Below is a small trained network, with its code and all its weights. Each question gives an input and a class and asks what happens when units are switched off, that is, made to give their printed mean instead of their output.

import numpy as np


def w(rows, s, z=0):
    codes = np.array(rows[::2]) - 128.0
    scale = np.full(codes.shape[1], s)
    scale[-1] = z or s
    return codes * scale


def norm(h):
    return h / np.sqrt((h * h).mean(-1, keepdims=True) + 1e-5)


def f(y):
    return y / 2 * (1 + np.tanh(0.7978845608 * (y + 0.044715 * y**3)))


def log_softmax(a):
    a = a - a.max(-1, keepdims=True)
    return a - np.log(np.exp(a).sum(-1, keepdims=True))


def net(x, mask):
    res = np.array(x, float).reshape(1, 8) / 4 @ E
    u = 0
    for l in range(2):
        y = f(norm(res) @ A[l][:, :-1].T + A[l][:, -1])
        res = res + np.where(mask[u : u + 9], y, B[l][:, -1]) @ B[l][:, :-1]
        u += 9
    return log_softmax(norm(res)[-1] @ U[:, :-1].T + U[:, -1])


A, B = {}, {}
E = w([
[53,8,65,108],'x0',
[125,129,123,130],'x1',
[129,124,136,119],'x2',
[128,127,126,131],'x3',
[160,138,33,24],'x4',
[132,124,132,123],'x5',
[254,84,178,145],'x6',
[129,129,123,133],'x7',
],0.0065)
A[0] = w([
[110,217,237,192,107],'L0N1',
[144,182,186,238,91],'L0N2',
[190,157,88,87,111],'L0N3',
[174,87,65,1,251],'L0N4',
[86,33,163,180,9],'L0N5',
[40,217,59,54,139],'L0N6',
[111,184,253,103,183],'L0N7',
[73,183,218,132,223],'L0N8',
[197,244,104,120,62],'L0N9',
],0.0091,0.002)
B[0] = w([
[127,75,56,136,244],'L0N1',
[122,2,79,112,222],'L0N2',
[97,225,101,80,165],'L0N3',
[172,156,68,128,253],'L0N4',
[165,208,190,12,179],'L0N5',
[130,67,15,223,250],'L0N6',
[125,104,40,182,202],'L0N7',
[65,44,159,225,207],'L0N8',
[129,191,175,62,196],'L0N9',
],0.0072,0.0057)
A[1] = w([
[9,123,127,183,167],'L1N1',
[141,83,124,74,142],'L1N2',
[34,142,134,178,184],'L1N3',
[130,140,105,211,199],'L1N4',
[165,124,195,97,156],'L1N5',
[76,183,104,134,70],'L1N6',
[167,230,117,94,191],'L1N7',
[67,81,143,115,252],'L1N8',
[167,171,194,117,173],'L1N9',
],0.015,0.0035)
B[1] = w([
[151,203,183,103,254],'L1N1',
[113,153,152,243,169],'L1N2',
[171,170,160,79,211],'L1N3',
[140,43,190,139,233],'L1N4',
[31,107,129,171,164],'L1N5',
[198,97,29,140,147],'L1N6',
[186,185,177,142,214],'L1N7',
[52,254,180,73,221],'L1N8',
[23,105,154,80,159],'L1N9',
],0.0079,0.0071)
U = w([
[47,99,184,155,205],'0',
[133,215,160,35,241],'1',
[230,153,34,130,122],'2',
[66,101,3,87,42],'3',
[181,16,146,153,1],'4',
],0.015,0.0032)

Each question gives the input, the list of numbers given to net, and the class t.
The units are the neurons (one row each of A and B). Each row of codes is followed by its name. A weight is (code - 128) times the scale printed after its matrix; where a second scale follows, it is the last column's (A, B and U).
mask holds one flag per neuron, layer by layer. A switched-off neuron (its flag False) gives its mean, the last column of its row in B, instead of its output. The means were averaged over made-up inputs and are rounded, as every weight is.
A unit's drop is (log p(t) with every unit on - log p(t) with that unit switched off) / (log p(t) with every unit on - log p(t) with every unit switched off).
The circuit of an input: a set's keep is (log p(t) with only the set's units on - log p(t) with every unit switched off) / (log p(t) with every unit on - log p(t) with every unit switched off). Starting from the 12 units with the biggest drops (on a tie, the unit counted first), units are removed one at a time, each time the one whose removal leaves the highest keep (on an exact tie, the one counted first), for as long as the keep stays at least 0.8.
circuit, biggest first: the units of the circuit, biggest drop first
most important unit: the unit with the biggest drop
top k neurons: the k neurons with the biggest drops, biggest first
k most important neurons of layer l: the k neurons of layer l with the biggest drops, biggest first
input [3,-1,4,6,4,5,1,-4], class 2: circuit, biggest first : [L0N4]
input [-3,6,3,7,2,1,6,4], class 1: top 2 neurons : [L0N6, L1N9]
input [4,-2,-3,-6,1,1,3,-7], class 2: top 4 neurons : [L0N4, L1N8, L0N9, L1N1]
input [-2,-4,-5,-1,-7,2,2,-4], class 4: top 2 neurons : [L0N1, L0N7]
input [-3,4,-6,-8,0,-5,3,5], class 4: top 2 neurons : [L0N2, L1N8]
input [5,-3,-2,-4,3,7,1,-6], class 2: top 2 neurons : [L0N4, L0N8]
input [-2,-7,-1,1,-1,-8,-1,5], class 0: 4 most important neurons of layer 0 : [L0N8, L0N4, L0N6, L0N9]
input [-5,-8,5,6,-6,8,2,3], class 4: top 2 neurons : [L0N7, L0N1]
input [-8,3,-7,-2,-3,5,-1,-5], class 0: top 3 neurons : [L0N8, L0N4, L0N6]
input [-3,6,-3,-2,1,8,7,8], class 1: top 2 neurons : [L0N6, L0N8]
input [8,1,0,0,1,7,4,-1], class 2: top 3 neurons : [L0N4, L0N8, L1N4]
input [-1,-8,4,-4,-3,5,1,5], class 4: 3 most important neurons of layer 1 : [L1N5, L1N9, L1N4]
input [-8,-1,3,0,-1,1,-7,6], class 0: 2 most important neurons of layer 0 : [L0N8, L0N6]
input [-8,-5,8,-4,6,4,-3,8], class 2: 3 most important neurons of layer 0 : [L0N6, L0N5, L0N7]
input [1,0,-7,7,-2,-8,-3,0], class 1: circuit, biggest first : [L1N3]
input [8,-2,-4,-3,2,-5,8,8], class 2: top 4 neurons : [L0N4, L1N4, L0N8, L0N2]
input [2,-8,-4,-2,0,5,4,2], class 0: top 4 neurons : [L0N6, L1N5, L0N1, L0N7]
input [-1,7,0,8,0,6,-7,7], class 0: 2 most important neurons of layer 0 : [L0N6, L0N4]
input [-8,-6,-8,0,-4,8,-3,1], class 0: top 2 neurons : [L0N8, L0N4]
input [-4,-2,6,-7,1,8,-2,-8], class 2: most important unit : L0N7
input [-8,-3,-3,-7,-2,0,-2,8], class 0: 2 most important neurons of layer 0 : [L0N8, L0N4]
input [-1,-5,-2,1,-4,-2,2,-4], class 4: 2 most important neurons of layer 1 : [L1N5, L1N9]
input [4,2,-3,8,-1,5,-1,4], class 1: 2 most important neurons of layer 1 : [L1N4, L1N8]
input [-2,2,-7,-4,-3,8,1,4], class 4: top 2 neurons : [L0N1, L0N7]
input [-7,5,-7,-7,2,-4,-4,3], class 2: 2 most important neurons of layer 0 : [L0N9, L0N6]
input [-7,8,-8,-5,-2,6,-2,8], class 0: 3 most important neurons of layer 0 : [L0N8, L0N4, L0N1]
input [-4,-8,-8,8,3,-2,6,7], class 1: most important unit : L0N6
input [-4,8,-8,-8,-1,-6,-6,-8], class 0: 2 most important neurons of layer 1 : [L1N4, L1N1]
input [-3,8,6,8,5,-7,-6,0], class 2: top 2 neurons : [L0N2, L0N1]
